Below is a small trained network, with its code and all its weights. Each question gives an input and a class and asks what happens when units are switched off, that is, made to give their printed mean instead of their output.

import numpy as np


def w(rows, s, z=0):
    codes = np.array(rows[::2]) - 128.0
    scale = np.full(codes.shape[1], s)
    scale[-1] = z or s
    return codes * scale


def f(y):
    return np.maximum(y, 0)


def log_softmax(a):
    a = a - a.max(-1, keepdims=True)
    return a - np.log(np.exp(a).sum(-1, keepdims=True))


def net(x, mask):
    res = np.array(x, float).reshape(1, 6) / 4 @ E
    y = f(res @ A[0][:, :-1].T + A[0][:, -1])
    res = res + np.where(mask, y, B[0][:, -1]) @ B[0][:, :-1]
    return log_softmax(res[-1] @ U[:, :-1].T + U[:, -1])


A, B = {}, {}
E = w([
[132,134,128,134,127,125],'x0',
[196,186,55,32,192,187],'x1',
[79,185,98,91,1,140],'x2',
[134,135,131,130,127,123],'x3',
[64,131,15,114,171,28],'x4',
[41,230,184,168,160,158],'x5',
],0.0087)
A[0] = w([
[110,154,84,132,140,62,67],'n0',
[89,133,166,148,215,148,106],'n1',
[155,111,178,163,206,138,146],'n2',
[149,123,149,185,111,207,125],'n3',
[65,160,101,96,68,153,96],'n4',
[147,173,120,115,35,163,112],'n5',
[77,149,80,189,222,95,110],'n6',
[188,74,105,102,92,90,181],'n7',
[135,196,33,52,190,207,6],'n8',
[84,113,157,155,66,32,105],'n9',
[74,175,81,178,163,96,73],'n10',
[80,95,69,55,141,27,75],'n11',
[159,115,131,68,153,220,164],'n12',
[58,207,177,133,172,129,141],'n13',
[107,133,137,182,115,94,109],'n14',
[61,81,172,169,114,122,24],'n15',
[77,147,68,133,167,78,12],'n16',
[62,152,107,153,153,165,100],'n17',
[126,67,132,194,92,122,145],'n18',
[137,116,136,173,251,146,98],'n19',
[188,65,98,183,165,120,113],'n20',
[109,164,103,51,163,156,47],'n21',
[131,193,69,74,190,130,99],'n22',
[14,76,170,159,131,63,86],'n23',
[126,165,109,95,166,144,80],'n24',
[89,179,148,104,114,123,119],'n25',
[75,172,86,102,59,163,74],'n26',
],0.011,0.0022)
B[0] = w([
[94,104,142,171,88,193,194],'n0',
[103,63,92,87,87,88,204],'n1',
[112,103,87,162,89,128,222],'n2',
[128,163,175,168,105,170,209],'n3',
[157,98,67,158,119,104,212],'n4',
[135,90,109,152,107,120,216],'n5',
[123,129,128,137,102,139,231],'n6',
[89,111,134,53,128,133,227],'n7',
[148,139,146,144,172,95,253],'n8',
[155,149,109,122,169,118,244],'n9',
[73,124,166,133,126,141,206],'n10',
[91,127,161,131,107,181,242],'n11',
[106,178,146,141,135,138,223],'n12',
[101,100,143,9,105,125,238],'n13',
[173,131,150,117,168,96,188],'n14',
[153,169,142,145,148,109,212],'n15',
[121,153,150,184,107,186,207],'n16',
[125,103,137,104,135,143,184],'n17',
[145,167,168,100,169,124,214],'n18',
[137,122,83,168,87,88,231],'n19',
[105,102,83,119,119,120,213],'n20',
[136,129,149,137,160,115,191],'n21',
[120,162,139,119,149,110,225],'n22',
[155,155,150,136,164,104,254],'n23',
[146,136,141,142,165,122,176],'n24',
[129,68,116,93,94,122,184],'n25',
[144,104,98,168,114,73,216],'n26',
],0.012,0.0089)
U = w([
[157,210,121,135,233,94,61],'0',
[126,78,19,158,80,82,37],'1',
[104,155,160,154,88,252,148],'2',
[103,89,96,8,122,138,252],'3',
],0.011,0.0033)

Each question gives the input, the list of numbers given to net, and the class t.
The units are the neurons (one row each of A and B). Each row of codes is followed by its name. A weight is (code - 128) times the scale printed after its matrix; where a second scale follows, it is the last column's (A, B and U).
mask holds one flag per neuron, in row order. A switched-off neuron (its flag False) gives its mean, the last column of its row in B, instead of its output. The means were averaged over made-up inputs and are rounded, as every weight is.
A unit's drop is (log p(t) with every unit on - log p(t) with that unit switched off) / (log p(t) with every unit on - log p(t) with every unit switched off).
The circuit of an input: a set's keep is (log p(t) with only the set's units on - log p(t) with every unit switched off) / (log p(t) with every unit on - log p(t) with every unit switched off). Starting from the 12 units with the biggest drops (on a tie, the unit counted first), units are removed one at a time, each time the one whose removal leaves the highest keep (on an exact tie, the one counted first), for as long as the keep stays at least 0.8.
units of the circuit, in order: the units of the circuit, biggest drop first
most important unit: the unit with the biggest drop
k most important neurons: the k neurons with the biggest drops, biggest first
drop when u is switched off: that unit's drop, to one decimal
input [4,-7,-3,-5,-2,8], class 3: 3 most important neurons => n13; n1; n8
input [-2,-8,-7,4,8,-1], class 0: most important unit => n23
input [-6,-1,-3,-3,2,3], class 1: 3 most important neurons => n7; n19; n18
input [5,-8,7,-4,8,-5], class 0: units of the circuit, in order => n9; n23
input [7,-4,-6,5,-3,8], class 3: 2 most important neurons => n13; n1
input [-1,6,6,-8,8,-2], class 2: 2 most important neurons => n11; n0
input [8,2,-8,0,7,-2], class 1: 2 most important neurons => n19; n20
input [5,-5,-5,6,-1,-7], class 3: 2 most important neurons => n7; n18
input [-1,-3,-7,-1,8,-7], class 2: 2 most important neurons => n11; n16
input [8,3,8,2,-4,-8], class 1: 2 most important neurons => n5; n13
input [3,-8,-7,-6,7,0], class 0: 3 most important neurons => n23; n18; n9
input [-3,7,4,-2,6,-4], class 0: 2 most important neurons => n8; n22
input [-5,5,0,-4,-2,-5], class 0: 2 most important neurons => n13; n8
input [-7,7,-3,-7,8,6], class 2: 3 most important neurons => n16; n0; n11
input [-6,-5,5,8,6,8], class 3: units of the circuit, in order => n13
input [7,-7,6,0,8,8], class 2: 3 most important neurons => n16; n0; n10
input [-6,-1,7,-3,8,7], class 2: 2 most important neurons => n16; n11
input [0,3,-4,3,5,8], class 3: drop when n1 is switched off => 0.2
input [1,4,-1,4,6,-6], class 2: drop when n1 is switched off => 0.1
input [6,-1,8,5,0,8], class 1: most important unit => n26
input [4,-1,0,6,3,2], class 2: drop when n3 is switched off => -0.1
input [0,-2,1,0,-2,-6], class 3: drop when n16 is switched off => 0.0
